Here is a tiny trained network, its code and every weight. The questions are about switching its units off for an input and a target symbol, where a switched-off unit gives its printed mean instead of its output.

import numpy as np


def w(rows, s, z=0):
    codes = np.array(rows[::2]) - 128.0
    scale = np.full(codes.shape[1], s)
    scale[-1] = z or s
    return codes * scale


def f(y):
    return np.maximum(y, 0)


def softmax(a):
    e = np.exp(a - a.max(-1, keepdims=True))
    return e / e.sum(-1, keepdims=True)


def log_softmax(a):
    a = a - a.max(-1, keepdims=True)
    return a - np.log(np.exp(a).sum(-1, keepdims=True))


def net(x, mask):
    ids = ['αγηλπτω'.index(c) for c in x.split()]
    T = len(ids)
    res = E[ids] + P[:T]
    q, k, v = (res @ M[0].T for M in (Q, K, V))
    z = softmax(np.where(np.tri(T) > 0, q @ k.T / 3**0.5, -1e9)) @ v
    res = res + np.where(mask[0], z, O[0][:, -1]) @ O[0][:, :-1]
    y = f(res @ A[0][:, :-1].T + A[0][:, -1])
    res = res + np.where(mask[1:17], y, B[0][:, -1]) @ B[0][:, :-1]
    return log_softmax(res[-1] @ U[:, :-1].T + U[:, -1])


Q, K, V, O, A, B = {}, {}, {}, {}, {}, {}
E = w([
[135,232,90,139,73,192,143,53],'α',
[181,148,104,149,133,181,118,157],'γ',
[110,174,120,6,181,118,108,161],'η',
[211,64,70,32,115,140,139,151],'λ',
[89,216,171,137,154,163,136,130],'π',
[196,190,192,118,165,81,123,223],'τ',
[239,183,89,144,161,94,94,83],'ω',
],0.013)
P = w([
[123,90,165,172,26,184,189,160],'0',
[78,145,75,197,70,38,34,224],'1',
[126,179,21,123,205,119,229,195],'2',
[190,141,209,91,55,176,157,109],'3',
[139,172,103,156,148,104,73,159],'4',
[122,157,47,100,221,104,207,139],'5',
[226,166,242,54,82,197,112,86],'6',
[137,146,103,141,164,105,61,114],'7',
[129,135,60,71,255,92,207,100],'8',
[222,164,241,32,103,183,87,50],'9',
[123,152,118,146,160,107,72,118],'10',
],0.0097)
Q[0] = w([
[108,54,175,154,50,141,132,118],'head 1',
[233,210,161,59,191,182,254,113],'head 1',
[179,162,212,77,26,165,37,128],'head 1',
],0.0087)
K[0] = w([
[105,76,43,138,69,107,231,156],'head 1',
[209,80,177,2,158,195,74,15],'head 1',
[102,84,8,89,216,28,61,69],'head 1',
],0.008)
V[0] = w([
[117,96,203,53,181,66,112,235],'head 1',
[191,129,126,214,146,1,118,106],'head 1',
[87,206,247,200,210,122,145,101],'head 1',
],0.0076)
O[0] = w([
[165,164,68,68,112,201,64,226,255],'head 1',
[238,190,175,170,224,154,197,78,121],'head 1',
[128,241,148,230,75,110,254,241,139],'head 1',
],0.0081,0.0024)
A[0] = w([
[162,24,245,107,94,145,130,62,32],'neuron 1',
[133,135,111,143,127,112,245,154,53],'neuron 2',
[82,127,87,103,129,77,113,125,254],'neuron 3',
[82,128,130,124,112,218,175,110,112],'neuron 4',
[143,123,71,135,62,92,164,91,15],'neuron 5',
[141,32,133,53,147,150,157,96,151],'neuron 6',
[136,90,112,218,122,164,93,150,151],'neuron 7',
[164,167,185,133,97,173,153,140,214],'neuron 8',
[89,132,161,158,54,194,165,95,120],'neuron 9',
[58,87,170,114,65,152,126,121,210],'neuron 10',
[73,173,125,93,133,166,171,117,124],'neuron 11',
[155,135,158,142,138,117,72,153,154],'neuron 12',
[134,100,185,117,23,155,91,140,92],'neuron 13',
[138,164,68,169,196,127,134,178,247],'neuron 14',
[170,102,163,147,109,222,112,117,178],'neuron 15',
[175,181,103,52,163,254,95,170,151],'neuron 16',
],0.008,0.0035)
B[0] = w([
[58,233,35,144,135,92,211,132,153],'neuron 1',
[174,177,171,176,106,161,53,117,156],'neuron 2',
[79,129,173,109,57,113,150,49,163],'neuron 3',
[140,74,83,91,187,127,149,157,138],'neuron 4',
[141,110,130,74,99,157,100,127,132],'neuron 5',
[179,190,165,188,138,172,114,151,159],'neuron 6',
[37,98,163,57,193,190,254,104,137],'neuron 7',
[93,71,125,137,85,69,97,141,194],'neuron 8',
[157,124,66,115,185,94,154,164,141],'neuron 9',
[213,142,86,115,161,82,115,147,146],'neuron 10',
[157,103,152,173,139,138,59,150,151],'neuron 11',
[102,158,136,89,129,156,185,128,167],'neuron 12',
[192,133,187,79,195,204,82,124,152],'neuron 13',
[136,118,127,85,116,193,171,158,214],'neuron 14',
[100,115,156,118,92,126,192,91,160],'neuron 15',
[140,101,96,187,127,64,114,111,254],'neuron 16',
],0.0085,0.014)
U = w([
[111,151,137,210,55,37,140,67,181],'α',
[89,68,133,19,151,219,214,118,241],'γ',
[81,118,17,56,113,58,154,147,53],'η',
[191,15,162,145,150,115,34,109,222],'λ',
[112,180,191,158,2,224,111,134,141],'π',
[159,139,45,203,202,78,104,205,5],'τ',
[172,214,147,90,230,231,122,101,66],'ω',
],0.0068,0.0032)

Each question gives the input, a string of symbols that net reads in full, and the target symbol t.
The units are the heads (3 rows each of Q, K, V and O) and the neurons (one row each of A and B). Each row of codes is followed by its name. A weight is (code - 128) times the scale printed after its matrix; where a second scale follows, it is the last column's (O, A, B and U).
mask holds one flag per unit, heads first, then neurons. A switched-off unit (its flag False) gives its mean, the last column of its rows in O or B, instead of its output. The means were averaged over made-up inputs and are rounded, as every weight is.
A unit's drop is (log p(t) with every unit on - log p(t) with that unit switched off) / (log p(t) with every unit on - log p(t) with every unit switched off).
The circuit of an input: a set's keep is (log p(t) with only the set's units on - log p(t) with every unit switched off) / (log p(t) with every unit on - log p(t) with every unit switched off). Starting from the 12 units with the biggest drops (on a tie, the unit counted first), units are removed one at a time, each time the one whose removal leaves the highest keep (on an exact tie, the one counted first), for as long as the keep stays at least 0.8.
units of the circuit, in order: the units of the circuit, biggest drop first
most important unit: the unit with the biggest drop
k most important neurons: the k neurons with the biggest drops, biggest first
input ω τ τ τ ω α α γ η, target α: 2 most important neurons	(neuron 3; neuron 14)
input α τ α τ λ τ τ, target ω: units of the circuit, in order	(head 1; neuron 1; neuron 6)
input π η η γ η τ η τ τ, target η: units of the circuit, in order	(head 1)
input ω α τ γ τ ω, target γ: 2 most important neurons	(neuron 16; neuron 8)
input τ η τ λ γ η π τ ω, target π: units of the circuit, in order	(head 1; neuron 2; neuron 16)
input ω λ α ω, target α: units of the circuit, in order	(head 1; neuron 14; neuron 1)
input ω τ γ α α λ, target α: units of the circuit, in order	(head 1; neuron 14)
input π τ γ, target π: units of the circuit, in order	(head 1; neuron 2; neuron 16)
input α γ τ ω α λ α ω λ γ, target ω: 2 most important neurons	(neuron 1; neuron 6)
input π τ π τ τ ω ω λ η, target ω: units of the circuit, in order	(head 1; neuron 8; neuron 2)
input ω π τ ω ω τ ω λ τ, target ω: units of the circuit, in order	(head 1; neuron 16)
input γ η τ, target γ: units of the circuit, in order	(head 1; neuron 16)
input η η ω γ α τ, target γ: units of the circuit, in order	(neuron 16; head 1)
input τ τ τ ω τ λ τ τ γ α, target ω: units of the circuit, in order	(head 1; neuron 13; neuron 6)
input ω τ π α, target α: 3 most important neurons	(neuron 14; neuron 8; neuron 1)
input λ λ η λ ω η π ω ω α, target α: units of the circuit, in order	(head 1; neuron 8; neuron 14)
input τ τ τ τ τ ω π, target α: units of the circuit, in order	(head 1; neuron 8; neuron 14)
input λ λ η π, target λ: most important unit	neuron 16
input λ ω λ π, target ω: 4 most important neurons	(neuron 6; neuron 1; neuron 13; neuron 8)
input ω π π, target ω: 2 most important neurons	(neuron 16; neuron 2)
input τ ω τ π λ ω τ, target α: 3 most important neurons	(neuron 1; neuron 14; neuron 8)
input γ π η γ, target λ: 3 most important neurons	(neuron 16; neuron 13; neuron 14)
input γ λ τ ω ω ω τ η η, target τ: 2 most important neurons	(neuron 16; neuron 11)
input ω α λ γ, target ω: 4 most important neurons	(neuron 6; neuron 1; neuron 13; neuron 8)
input τ π η α, target λ: most important neuron	(neuron 13)
